The symbols move the units like this.
pu: kitu->bano, bemi->fike, giva->lavi, bika->nibo, godo->bapa, vuku->tuni, vaku->lagi, saza->sugu, dedi->buzu, duli->nabe, nibo->gesu, nutu->taba, zefe->lire, gozi->tofe, dado->gozi, neki->vobi, tano->zuga, sazo->beva, gimu->dado, gesu->kula, fodu->keze, popu->mero, muno->kilo, teku->bone, pobe->rezi, lezi->vuda, fike->teku, belu->begu, zile->deni, gema->sazo, buzu->fifu, vete->vamo, kilo->zile, kini->lare, duvi->lezi, vamo->neki, piba->gogu, nabe->lari, bano->duvi, misa->tano, mero->mire, sala->kida, zasu->fate, navo->puni, feli->gema, kida->zefe, legu->sota, nupe->bele, fate->sala, povo->sege, sege->gefe, puso->belu, rogu->dese, fifu->fodu, vuda->buta, dusu->goro, bone->piba, taba->malo, sepa->vete, miva->rimi, lire->misa, mire->kini, lavi->nute, keze->bemi, gogu->vora, dofu->bika, tofe->legu, tuni->saza, bele->godo, begu->povo, deni->dofu, rimi->nabi, bapa->migo, nabi->vaku, nute->zabe, gefe->vunu, fise->navo, beva->popu, dese->giva, zuga->pobe, sagu->feli, migo->puso, goro->vuku, lare->gimu, sota->duli, buta->miva, lari->dedi, zabe->zofo, kula->kitu, vunu->zasu, lagi->nore, nore->nutu, rezi->sagu, zofo->fise, sugu->rogu, vora->sepa, puni->muno, malo->nupe, vobi->dusu
ni: kitu->dado, bemi->nutu, giva->lire, bika->mire, godo->piba, vuku->vunu, vaku->buzu, saza->fate, dedi->rimi, duli->vuda, nibo->kini, nutu->keze, zefe->rogu, gozi->kitu, dado->kula, neki->begu, tano->lavi, sazo->muno, gimu->gesu, gesu->lare, fodu->lagi, popu->zile, muno->gema, teku->malo, pobe->zabe, lezi->legu, fike->taba, belu->vete, zile->beva, gema->puni, buzu->nabi, vete->puso, kilo->sazo, kini->bika, duvi->tofe, vamo->belu, piba->bele, nabe->buta, bano->gozi, misa->giva, mero->deni, sala->saza, zasu->vuku, navo->sagu, feli->navo, kida->sugu, legu->duvi, nupe->teku, fate->tuni, povo->neki, sege->vobi, puso->sepa, rogu->kida, fifu->vaku, vuda->sota, dusu->sege, bone->nupe, taba->bemi, sepa->migo, miva->nabe, lire->dese, mire->dofu, lavi->misa, keze->nore, gogu->godo, dofu->mero, tofe->bano, tuni->zasu, bele->bone, begu->vamo, deni->popu, rimi->lari, bapa->gogu, nabi->dedi, nute->tano, gefe->dusu, fise->rezi, beva->kilo, dese->zefe, zuga->nute, sagu->fise, migo->vora, goro->gefe, lare->nibo, sota->lezi, buta->duli, lari->miva, zabe->zuga, kula->gimu, vunu->goro, lagi->fifu, nore->fodu, rezi->zofo, zofo->pobe, sugu->sala, vora->bapa, puni->feli, malo->fike, vobi->povo
ka: kitu->vuda, bemi->piba, giva->zofo, bika->kitu, godo->belu, vuku->rogu, vaku->taba, saza->giva, dedi->keze, duli->buzu, nibo->bano, nutu->bele, zefe->zuga, gozi->duli, dado->sota, neki->vuku, tano->sagu, sazo->mire, gimu->legu, gesu->duvi, fodu->teku, popu->lare, muno->dofu, teku->vora, pobe->gema, lezi->rimi, fike->gogu, belu->gefe, zile->nibo, gema->mero, buzu->bemi, vete->dusu, kilo->bika, kini->gozi, duvi->miva, vamo->goro, piba->vete, nabe->fifu, bano->buta, misa->rezi, mero->gimu, sala->misa, zasu->zefe, navo->zile, feli->popu, kida->tano, legu->lari, nupe->migo, fate->lire, povo->zasu, sege->fate, puso->sege, rogu->nute, fifu->fike, vuda->nabi, dusu->saza, bone->sepa, taba->godo, sepa->vobi, miva->lagi, lire->pobe, mire->dado, lavi->fise, keze->bone, gogu->vamo, dofu->kula, tofe->nabe, tuni->dese, bele->puso, begu->vunu, deni->gesu, rimi->nore, bapa->begu, nabi->nutu, nute->navo, gefe->sala, fise->kilo, beva->kini, dese->zabe, zuga->feli, sagu->beva, migo->povo, goro->sugu, lare->tofe, sota->dedi, buta->vaku, lari->fodu, zabe->puni, kula->lezi, vunu->kida, lagi->malo, nore->nupe, rezi->sazo, zofo->muno, sugu->lavi, vora->neki, puni->deni, malo->bapa, vobi->tuni
ze: kitu->sota, bemi->bele, giva->pobe, bika->dado, godo->vete, vuku->kida, vaku->bemi, saza->lire, dedi->nore, duli->nabi, nibo->gozi, nutu->bone, zefe->nute, gozi->vuda, dado->lezi, neki->vunu, tano->fise, sazo->dofu, gimu->duvi, gesu->tofe, fodu->malo, popu->nibo, muno->mero, teku->bapa, pobe->puni, lezi->lari, fike->godo, belu->dusu, zile->kini, gema->deni, buzu->nutu, vete->sege, kilo->mire, kini->kitu, duvi->nabe, vamo->gefe, piba->puso, nabe->vaku, bano->duli, misa->zofo, mero->gesu, sala->giva, zasu->rogu, navo->beva, feli->zile, kida->lavi, legu->miva, nupe->vora, fate->dese, povo->vuku, sege->tuni, puso->vobi, rogu->tano, fifu->taba, vuda->dedi, dusu->fate, bone->migo, taba->piba, sepa->povo, miva->fifu, lire->zabe, mire->kula, lavi->rezi, keze->nupe, gogu->belu, dofu->gimu, tofe->buta, tuni->zefe, bele->sepa, begu->goro, deni->lare, rimi->fodu, bapa->vamo, nabi->keze, nute->sagu, gefe->saza, fise->sazo, beva->bika, dese->zuga, zuga->navo, sagu->kilo, migo->neki, goro->sala, lare->bano, sota->rimi, buta->buzu, lari->lagi, zabe->feli, kula->legu, vunu->sugu, lagi->fike, nore->teku, rezi->muno, zofo->gema, sugu->misa, vora->begu, puni->popu, malo->gogu, vobi->zasu
ri: kitu->gozi, bemi->taba, giva->misa, bika->kini, godo->gogu, vuku->zasu, vaku->fifu, saza->sala, dedi->nabi, duli->buta, nibo->lare, nutu->bemi, zefe->dese, gozi->bano, dado->kitu, neki->povo, tano->nute, sazo->kilo, gimu->kula, gesu->gimu, fodu->nore, popu->deni, muno->sazo, teku->nupe, pobe->zofo, lezi->sota, fike->malo, belu->vamo, zile->popu, gema->muno, buzu->vaku, vete->belu, kilo->beva, kini->nibo, duvi->legu, vamo->begu, piba->godo, nabe->miva, bano->tofe, misa->lavi, mero->dofu, sala->sugu, zasu->tuni, navo->feli, feli->puni, kida->rogu, legu->lezi, nupe->bone, fate->saza, povo->vobi, sege->dusu, puso->vete, rogu->zefe, fifu->lagi, vuda->duli, dusu->gefe, bone->bele, taba->fike, sepa->puso, miva->lari, lire->giva, mire->bika, lavi->tano, keze->nutu, gogu->bapa, dofu->mire, tofe->duvi, tuni->fate, bele->piba, begu->neki, deni->mero, rimi->dedi, bapa->vora, nabi->buzu, nute->zuga, gefe->goro, fise->sagu, beva->zile, dese->lire, zuga->zabe, sagu->navo, migo->sepa, goro->vunu, lare->gesu, sota->vuda, buta->nabe, lari->rimi, zabe->pobe, kula->dado, vunu->vuku, lagi->fodu, nore->keze, rezi->fise, zofo->rezi, sugu->kida, vora->migo, puni->gema, malo->teku, vobi->sege

In the rows, zero is written as 460.

The rows follow the links: the fewer symbols apart two units are, the more alike their rows tend to be.

Each row is also shifted at random along 9 hidden directions that mean nothing.

Some units, each with a row of numbers:
lagi: [ 445,  454,  439,  317,  456,  473,  435,  440,  453,  436,  526,  493,  570,  516,  522,  542,  489,  437,  509,  337,  473,  468,  415,  466,  344,  420,  503,  547,  520,  585,  546,  556,  513,  468,  476,  432,  420,  283,  391,  409,  456,  351,  436,  426,  440,  374,  509,  583,  361,  449,  527,  362,  442,  500,  515,  668,  543,  563,  353,  401,  503]
dedi: [ 446,  424,  417,  338,  661,  524,  407,  453,  491,  328,  400,  538,  454,  511,  377,  557,  542,  519,  523,  569,  374,  428,  436,  517,  422,  457,  430,  553,  366,  369,  565,  519,  410,  492,  648,  409,  528,  562,  382,  544,  474,  386,  312,  441,  405,  343,  483,  337,  458,  385,  593,  624,  483,  435,  523,  450,  444,  538,  596,  439,  617]
sege: [ 476,  442,  437,  660,  404,  429,  484,  521,  456,  598,  501,  403,  417,  412,  502,  489,  537,  355,  509,  536,  555,  407,  485,  335,  547,  391,  504,  472,  402,  500,  358,  451,  491,  450,  369,  550,  405,  453,  566,  442,  430,  477,  547,  513,  521,  541,  426,  386,  483,  449,  332,  453,  452,  450,  436,  330,  339,  419,  503,  508,  364]
duvi: [  89,  419,  449,  377,  565,  452,  421,  437,  440,  548,  407,  385,  585,  566,  362,  479,  457,  528,  400,  494,  409,  425,  394,  363,  592,  474,  460,  471,  364,  556,  550,  450,  498,  404,  482,  612,  462,  320,  411,  440,  446,  406,  372,  620,  379,  460,  508,  493,  417,  426,  428,  348,  476,  552,  363,  372,  441,  424,  516,  410,  539]
belu: [ 698,  500,  455,  324,  553,  479,  432,  465,  522,  370,  402,  422,  476,  423,  446,  495,  555,  396,  538,  427,  467,  451,  580,  455,  526,  346,  617,  476,  539,  470,  380,  500,  535,  451,  565,  541,  464,  506,  600,  475,  725,  452,  212,  421,  472,  488,  352,  593,  431,  196,  684,  435,  439,  552,  554,  286,  493,  648,  424,  545,  649]
lavi: [ 242,  537,  514,  444,  492,  393,  453,  637,  466,  384,  446,  490,  448,  386,  687,  373,  378,  406,  445,  251,  418,  487,  503,  417,  577,  443,  611,  423,  556,  375,  364,  455,  461,  510,  410,  413,  411,  604,  509,  449,  469,  551,  456,  344,  503,  505,  391,  391,  538,  379,  471,  514,  410,  521,  481,  470,  477,  493,  443,  561,  443]
nutu: [ 594,  425,  453,  509,  296,  328,  528,  552,  436,  643,  486,  540,  568,  561,  861,  525,  450,  355,  526,  317,  429,  431,  428,  427,  593,  463,  638,  521,  504,  570,  509,  609,  430,  630,  341,  468,  516,  375,  421,  422,  513,  422,  440,  335,  445,  444,  530,  501,  385,  378,  424,  534,  369,  523,  482,  577,  443,  573,  476,  426,  426]
begu: [ 316,  446,  440,  537,  430,  411,  459,  454,  477,  480,  456,  507,  519,  376,  523,  507,  576,  405,  584,  653,  494,  473,  561,  406,  426,  334,  520,  517,  380,  465,  365,  489,  440,  355,  474,  516,  420,  333,  573,  474,  474,  478,  285,  456,  561,  488,  346,  446,  426,  488,  507,  391,  460,  478,  559,  468,  453,  599,  440,  582,  581]
rimi: [ 615,  426,  444,  520,  484,  492,  415,  394,  414,  419,  448,  506,  530,  486,  451,  509,  460,  541,  449,  472,  475,  341,  421,  358,  336,  458,  422,  530,  436,  458,  551,  540,  416,  429,  546,  311,  401,  272,  349,  432,  388,  365,  395,  436,  422,  311,  475,  482,  403,  460,  479,  466,  457,  399,  488,  623,  542,  569,  421,  392,  390]
godo: [ 309,  436,  392,  552,  514,  375,  485,  540,  528,  418,  602,  437,  470,  462,  579,  527,  570,  336,  594,  386,  495,  481,  408,  505,  403,  364,  564,  535,  414,  463,  462,  486,  507,  530,  529,  433,  416,  554,  521,  444,  394,  410,  479,  434,  499,  488,  451,  344,  430,  447,  547,  556,  437,  503,  537,  419,  445,  445,  527,  511,  513]
zuga: [  74,  547,  504,  371,  660,  473,  378,  614,  453,  398,  465,  377,  537,  422,  493,  362,  378,  433,  394,  247,  440,  505,  459,  342,  585,  383,  565,  407,  515,  491,  389,  424,  599,  352,  392,  506,  330,  436,  498,  418,  327,  520,  544,  504,  514,  510,  450,  480,  518,  442,  429,  348,  479,  532,  439,  430,  516,  402,  346,  542,  465]
goro: [ 624,  516,  463,  394,  387,  437,  475,  628,  438,  521,  447,  445,  446,  416,  579,  470,  477,  338,  483,  421,  512,  459,  510,  435,  632,  435,  579,  441,  505,  563,  349,  500,  496,  558,  294,  608,  480,  544,  554,  490,  566,  487,  529,  383,  471,  576,  419,  523,  479,  319,  384,  457,  451,  510,  424,  420,  344,  486,  470,  484,  458]
puni: [ 426,  434,  499,  619,  657,  513,  399,  402,  438,  496,  378,  430,  474,  445,  297,  363,  391,  592,  364,  642,  391,  468,  462,  352,  516,  453,  326,  397,  312,  330,  460,  359,  453,  228,  479,  435,  416,  385,  421,  484,  182,  557,  504,  627,  531,  436,  502,  298,  557,  684,  339,  452,  534,  365,  432,  346,  480,  314,  475,  525,  417]
duli: [ 804,  425,  465,  490,  497,  531,  423,  310,  445,  383,  358,  479,  436,  494,  339,  484,  451,  593,  408,  481,  442,  303,  472,  384,  393,  515,  407,  488,  491,  361,  547,  497,  386,  460,  644,  314,  471,  409,  378,  448,  599,  390,  264,  444,  366,  307,  441,  507,  434,  315,  576,  520,  438,  409,  466,  437,  540,  590,  476,  386,  416]
rogu: [ 433,  523,  474,  404,  461,  537,  456,  536,  475,  385,  458,  462,  301,  370,  417,  448,  478,  390,  472,  427,  509,  473,  529,  507,  477,  456,  458,  432,  547,  410,  351,  435,  483,  516,  417,  463,  474,  680,  530,  501,  555,  506,  564,  389,  488,  500,  421,  435,  542,  373,  449,  532,  467,  416,  478,  393,  383,  444,  463,  490,  418]
povo: [ 589,  466,  423,  732,  376,  433,  487,  467,  473,  436,  570,  382,  382,  365,  472,  465,  526,  365,  509,  401,  625,  357,  476,  364,  358,  379,  503,  468,  499,  449,  359,  453,  497,  477,  474,  353,  326,  464,  566,  398,  451,  432,  543,  421,  511,  490,  371,  458,  451,  400,  466,  488,  439,  413,  487,  399,  464,  465,  420,  488,  286]
sala: [ 456,  488,  470,  509,  399,  543,  432,  501,  387,  470,  341,  600,  430,  322,  448,  478,  501,  460,  507,  822,  505,  450,  611,  454,  458,  415,  381,  457,  374,  434,  324,  528,  367,  383,  331,  470,  516,  408,  505,  605,  397,  529,  478,  336,  568,  463,  392,  472,  510,  536,  354,  520,  534,  286,  534,  573,  379,  580,  433,  516,  463]
vuda: [ 738,  430,  472,  297,  315,  451,  497,  378,  452,  505,  478,  501,  430,  549,  441,  499,  420,  520,  411,  366,  416,  467,  378,  518,  399,  604,  387,  495,  523,  495,  578,  439,  389,  560,  468,  479,  514,  455,  343,  402,  599,  397,  440,  501,  338,  405,  516,  468,  417,  463,  429,  379,  410,  533,  373,  590,  441,  434,  500,  341,  441]
nute: [ 572,  490,  536,  405,  371,  566,  454,  330,  448,  466,  390,  549,  366,  366,  383,  412,  417,  513,  434,  556,  448,  525,  595,  480,  366,  476,  347,  422,  553,  372,  379,  414,  412,  318,  412,  419,  476,  406,  471,  463,  527,  561,  439,  459,  540,  412,  439,  497,  521,  589,  420,  345,  461,  381,  524,  548,  500,  508,  328,  513,  427]
kitu: [ 554,  457,  449,  424,  395,  500,  443,  394,  392,  438,  468,  416,  515,  501,  283,  433,  385,  568,  344,  485,  509,  426,  365,  482,  355,  558,  316,  419,  440,  564,  554,  446,  452,  459,  429,  429,  447,  317,  350,  455,  365,  392,  582,  486,  373,  441,  505,  602,  404,  540,  392,  376,  517,  410,  348,  613,  504,  380,  408,  316,  370]
fodu: [ 328,  379,  446,  545,  538,  468,  446,  339,  495,  560,  415,  483,  522,  532,  515,  561,  560,  461,  541,  510,  418,  379,  505,  333,  492,  368,  531,  559,  428,  433,  516,  540,  465,  380,  593,  451,  460,  299,  460,  413,  544,  408,  219,  532,  477,  339,  487,  435,  408,  385,  556,  461,  406,  478,  560,  356,  500,  617,  472,  490,  523]
buta: [ 500,  397,  423,  389,  581,  527,  443,  396,  489,  475,  449,  425,  380,  565,  282,  534,  513,  514,  444,  486,  412,  411,  375,  464,  485,  525,  374,  514,  391,  421,  585,  424,  453,  505,  587,  505,  513,  577,  383,  461,  512,  386,  448,  597,  355,  393,  545,  323,  473,  406,  456,  525,  461,  477,  396,  318,  376,  368,  622,  376,  480]
giva: [ 547,  455,  510,  515,  409,  567,  460,  325,  480,  538,  455,  481,  277,  374,  308,  445,  472,  474,  449,  546,  474,  497,  549,  393,  383,  462,  315,  454,  502,  344,  373,  345,  442,  298,  436,  466,  416,  469,  495,  411,  486,  547,  515,  603,  545,  428,  457,  327,  557,  621,  331,  328,  449,  399,  476,  405,  407,  383,  415,  524,  354]
lire: [ 522,  471,  480,  526,  593,  617,  399,  421,  459,  466,  412,  449,  318,  364,  228,  447,  494,  485,  439,  639,  486,  452,  538,  362,  458,  416,  319,  449,  402,  353,  368,  380,  482,  281,  447,  479,  412,  505,  497,  497,  357,  529,  569,  586,  549,  430,  464,  315,  582,  571,  326,  437,  522,  338,  471,  340,  379,  369,  455,  522,  383]
pobe: [ 493,  490,  546,  386,  458,  450,  467,  440,  494,  496,  459,  465,  391,  435,  504,  371,  371,  476,  400,  286,  378,  559,  492,  423,  509,  497,  466,  420,  569,  361,  415,  340,  470,  379,  432,  488,  418,  519,  470,  369,  508,  573,  450,  564,  498,  470,  464,  355,  547,  547,  409,  319,  398,  552,  439,  427,  482,  381,  412,  541,  444]
vaku: [ 583,  405,  408,  598,  553,  561,  426,  334,  472,  378,  499,  455,  401,  482,  318,  548,  541,  499,  496,  487,  517,  333,  425,  416,  271,  427,  374,  541,  439,  393,  547,  514,  464,  442,  637,  264,  414,  421,  390,  444,  405,  351,  459,  469,  439,  293,  503,  419,  432,  439,  539,  576,  472,  336,  531,  460,  514,  502,  464,  389,  362]
vete: [ 382,  471,  414,  450,  440,  326,  483,  621,  500,  431,  642,  452,  500,  422,  614,  499,  532,  329,  565,  361,  499,  553,  379,  492,  401,  394,  553,  532,  404,  526,  427,  435,  499,  508,  415,  524,  368,  508,  518,  418,  329,  434,  547,  464,  511,  558,  413,  313,  433,  550,  435,  402,  443,  579,  472,  562,  405,  384,  505,  527,  526]
mero: [ 443,  422,  496,  601,  358,  495,  475,  260,  412,  628,  440,  342,  506,  513,  281,  377,  366,  570,  318,  506,  506,  429,  433,  375,  448,  517,  322,  360,  465,  542,  498,  387,  499,  314,  392,  480,  428,  196,  424,  380,  387,  480,  552,  627,  447,  468,  534,  627,  429,  609,  332,  271,  488,  410,  353,  415,  530,  338,  337,  380,  296]
bele: [ 904,  396,  416,  474,  406,  537,  483,  374,  454,  550,  431,  588,  431,  468,  409,  580,  585,  443,  581,  821,  467,  504,  520,  587,  379,  434,  334,  528,  334,  476,  478,  536,  389,  439,  430,  495,  600,  424,  441,  580,  420,  447,  474,  433,  517,  408,  526,  427,  442,  599,  418,  559,  516,  319,  556,  525,  368,  510,  510,  442,  540]
buzu: [ 311,  405,  425,  295,  481,  438,  475,  468,  496,  475,  503,  576,  458,  541,  519,  583,  539,  448,  559,  509,  361,  539,  390,  574,  410,  495,  430,  584,  380,  452,  577,  491,  397,  532,  516,  507,  545,  530,  371,  483,  460,  397,  407,  486,  419,  398,  535,  285,  434,  535,  475,  504,  441,  515,  491,  570,  384,  460,  598,  431,  609]
gimu: [ 688,  466,  465,  447,  697,  489,  369,  493,  413,  382,  378,  341,  566,  518,  274,  380,  363,  607,  298,  432,  416,  370,  361,  330,  571,  501,  419,  403,  366,  458,  543,  415,  497,  388,  531,  467,  394,  398,  377,  465,  304,  432,  460,  573,  368,  449,  479,  469,  476,  415,  434,  441,  524,  475,  326,  368,  508,  363,  496,  401,  440]
vuku: [ 288,  534,  445,  437,  284,  408,  493,  648,  419,  461,  526,  475,  462,  377,  637,  465,  467,  309,  505,  397,  575,  478,  490,  498,  487,  435,  560,  445,  528,  600,  339,  528,  482,  591,  258,  515,  447,  501,  540,  488,  483,  465,  624,  284,  496,  582,  397,  579,  444,  392,  387,  461,  459,  466,  453,  600,  391,  496,  400,  464,  405]
dofu: [ 315,  466,  478,  311,  520,  490,  438,  394,  442,  401,  366,  467,  537,  485,  296,  404,  402,  590,  390,  623,  387,  534,  461,  579,  457,  519,  359,  390,  394,  468,  511,  424,  433,  387,  485,  513,  545,  415,  414,  539,  428,  492,  395,  488,  427,  481,  469,  556,  449,  548,  504,  418,  533,  445,  427,  485,  512,  433,  451,  437,  603]
lari: [ 605,  394,  437,  519,  432,  533,  465,  351,  425,  525,  369,  523,  439,  529,  417,  545,  502,  521,  466,  616,  453,  338,  470,  445,  457,  506,  388,  504,  421,  445,  547,  553,  380,  515,  515,  394,  559,  414,  376,  511,  539,  393,  388,  422,  398,  340,  523,  489,  429,  386,  467,  599,  461,  351,  475,  454,  436,  560,  525,  362,  412]

From each start, follow one symbol. Which unit do you reach?
Answer with the unit's name.
[ 581,  422,  391,  566,  321,  483,  554,  388,  518,  484,  529,  461,  310,  456,  446,  555,  601,  331,  599,  559,  566,  453,  512,  642,  368,  433,  452,  480,  496,  470,  428,  513,  465,  613,  491,  432,  575,  642,  552,  516,  630,  423,  515,  355,  474,  489,  471,  507,  429,  370,  556,  649,  453,  369,  548,  335,  387,  488,  515,  432,  443]
ze -> begu
[ 561,  438,  421,  549,  572,  447,  453,  470,  504,  458,  437,  433,  494,  461,  503,  517,  574,  390,  562,  517,  473,  408,  525,  410,  532,  335,  583,  504,  422,  449,  424,  525,  510,  446,  553,  480,  459,  464,  558,  485,  525,  438,  311,  444,  498,  460,  423,  466,  436,  317,  591,  552,  451,  468,  554,  280,  465,  576,  493,  533,  554]
ri -> vora
[ 580,  391,  427,  595,  530,  500,  431,  401,  435,  569,  447,  481,  537,  524,  483,  549,  526,  463,  507,  560,  472,  368,  453,  329,  464,  386,  455,  542,  377,  500,  526,  558,  474,  388,  486,  423,  437,  256,  410,  451,  353,  391,  431,  510,  480,  347,  537,  448,  417,  486,  423,  491,  467,  387,  514,  474,  469,  533,  451,  434,  415]
ka -> nupe
[ 592,  487,  492,  431,  637,  492,  439,  523,  452,  382,  300,  478,  444,  475,  423,  357,  364,  554,  375,  556,  340,  479,  489,  546,  641,  524,  441,  351,  401,  322,  467,  440,  413,  486,  488,  440,  592,  670,  432,  602,  416,  558,  440,  397,  440,  483,  483,  413,  557,  415,  494,  685,  518,  387,  438,  304,  458,  416,  561,  482,  532]
ni -> gema
[ 360,  425,  458,  486,  503,  374,  426,  548,  398,  569,  425,  463,  650,  560,  653,  489,  413,  485,  418,  357,  409,  352,  379,  262,  619,  457,  576,  514,  404,  558,  549,  554,  451,  481,  421,  489,  410,  250,  369,  407,  382,  394,  382,  483,  400,  407,  502,  468,  405,  391,  394,  424,  421,  542,  399,  540,  476,  532,  485,  418,  434]
pu -> rimi
[ 397,  508,  484,  443,  525,  468,  436,  614,  461,  471,  504,  452,  378,  395,  493,  425,  436,  401,  441,  383,  454,  510,  447,  392,  544,  450,  465,  456,  449,  423,  376,  387,  492,  436,  355,  528,  388,  592,  489,  446,  340,  528,  637,  517,  516,  521,  460,  269,  569,  532,  298,  426,  460,  489,  411,  447,  353,  324,  496,  528,  400]
ze -> zuga
[ 700,  456,  435,  358,  586,  471,  417,  530,  446,  341,  423,  488,  481,  525,  461,  494,  439,  522,  425,  375,  399,  379,  373,  458,  483,  520,  471,  507,  436,  419,  573,  509,  417,  574,  568,  388,  482,  559,  348,  490,  458,  377,  412,  406,  347,  379,  483,  395,  457,  326,  522,  599,  455,  476,  426,  501,  464,  489,  569,  387,  485]
pu -> lari
[ 366,  531,  480,  368,  657,  526,  359,  574,  452,  391,  410,  410,  496,  364,  378,  445,  490,  433,  457,  462,  481,  449,  537,  297,  559,  337,  530,  465,  446,  481,  338,  442,  560,  308,  436,  570,  338,  410,  553,  464,  422,  489,  422,  526,  528,  493,  375,  460,  515,  387,  442,  332,  494,  505,  475,  386,  441,  505,  394,  566,  526]
ka -> giva
[ 689,  485,  509,  502,  504,  550,  426,  406,  479,  449,  354,  470,  330,  353,  378,  442,  492,  467,  462,  522,  468,  404,  612,  329,  508,  411,  465,  452,  520,  323,  330,  418,  444,  349,  510,  457,  420,  513,  555,  451,  623,  534,  327,  497,  517,  427,  365,  407,  546,  361,  474,  427,  433,  433,  511,  301,  438,  554,  442,  562,  433]
ni -> sala
[ 529,  476,  525,  384,  422,  497,  495,  419,  479,  537,  400,  485,  356,  470,  448,  384,  382,  483,  401,  443,  378,  560,  506,  542,  552,  539,  406,  378,  529,  384,  436,  381,  441,  450,  392,  512,  557,  598,  460,  472,  538,  576,  513,  499,  476,  493,  523,  422,  548,  526,  396,  460,  446,  456,  430,  371,  422,  365,  463,  482,  451]
ri -> sagu
[ 320,  521,  451,  396,  434,  504,  452,  515,  491,  385,  549,  386,  362,  370,  382,  471,  520,  349,  497,  350,  575,  478,  496,  463,  399,  400,  493,  460,  561,  512,  352,  424,  561,  474,  427,  512,  380,  553,  573,  423,  557,  451,  562,  454,  490,  531,  390,  515,  474,  374,  476,  370,  459,  493,  468,  418,  422,  441,  392,  489,  430]
pu -> fate
[ 385,  521,  452,  269,  604,  627,  397,  486,  491,  412,  421,  365,  357,  403,  204,  488,  552,  387,  480,  502,  528,  475,  554,  452,  537,  377,  455,  443,  508,  516,  350,  430,  606,  399,  445,  637,  454,  576,  584,  502,  609,  467,  508,  535,  484,  522,  435,  548,  514,  309,  480,  388,  514,  465,  467,  245,  371,  448,  422,  490,  533]
ka -> lire
[ 452,  430,  434,  544,  316,  428,  521,  375,  516,  505,  536,  476,  377,  396,  468,  528,  589,  367,  588,  560,  532,  493,  529,  508,  339,  396,  465,  512,  472,  450,  387,  442,  446,  449,  491,  491,  458,  471,  575,  433,  590,  462,  383,  471,  525,  496,  390,  433,  428,  484,  511,  413,  427,  472,  542,  419,  419,  513,  463,  525,  496]
ka -> goro
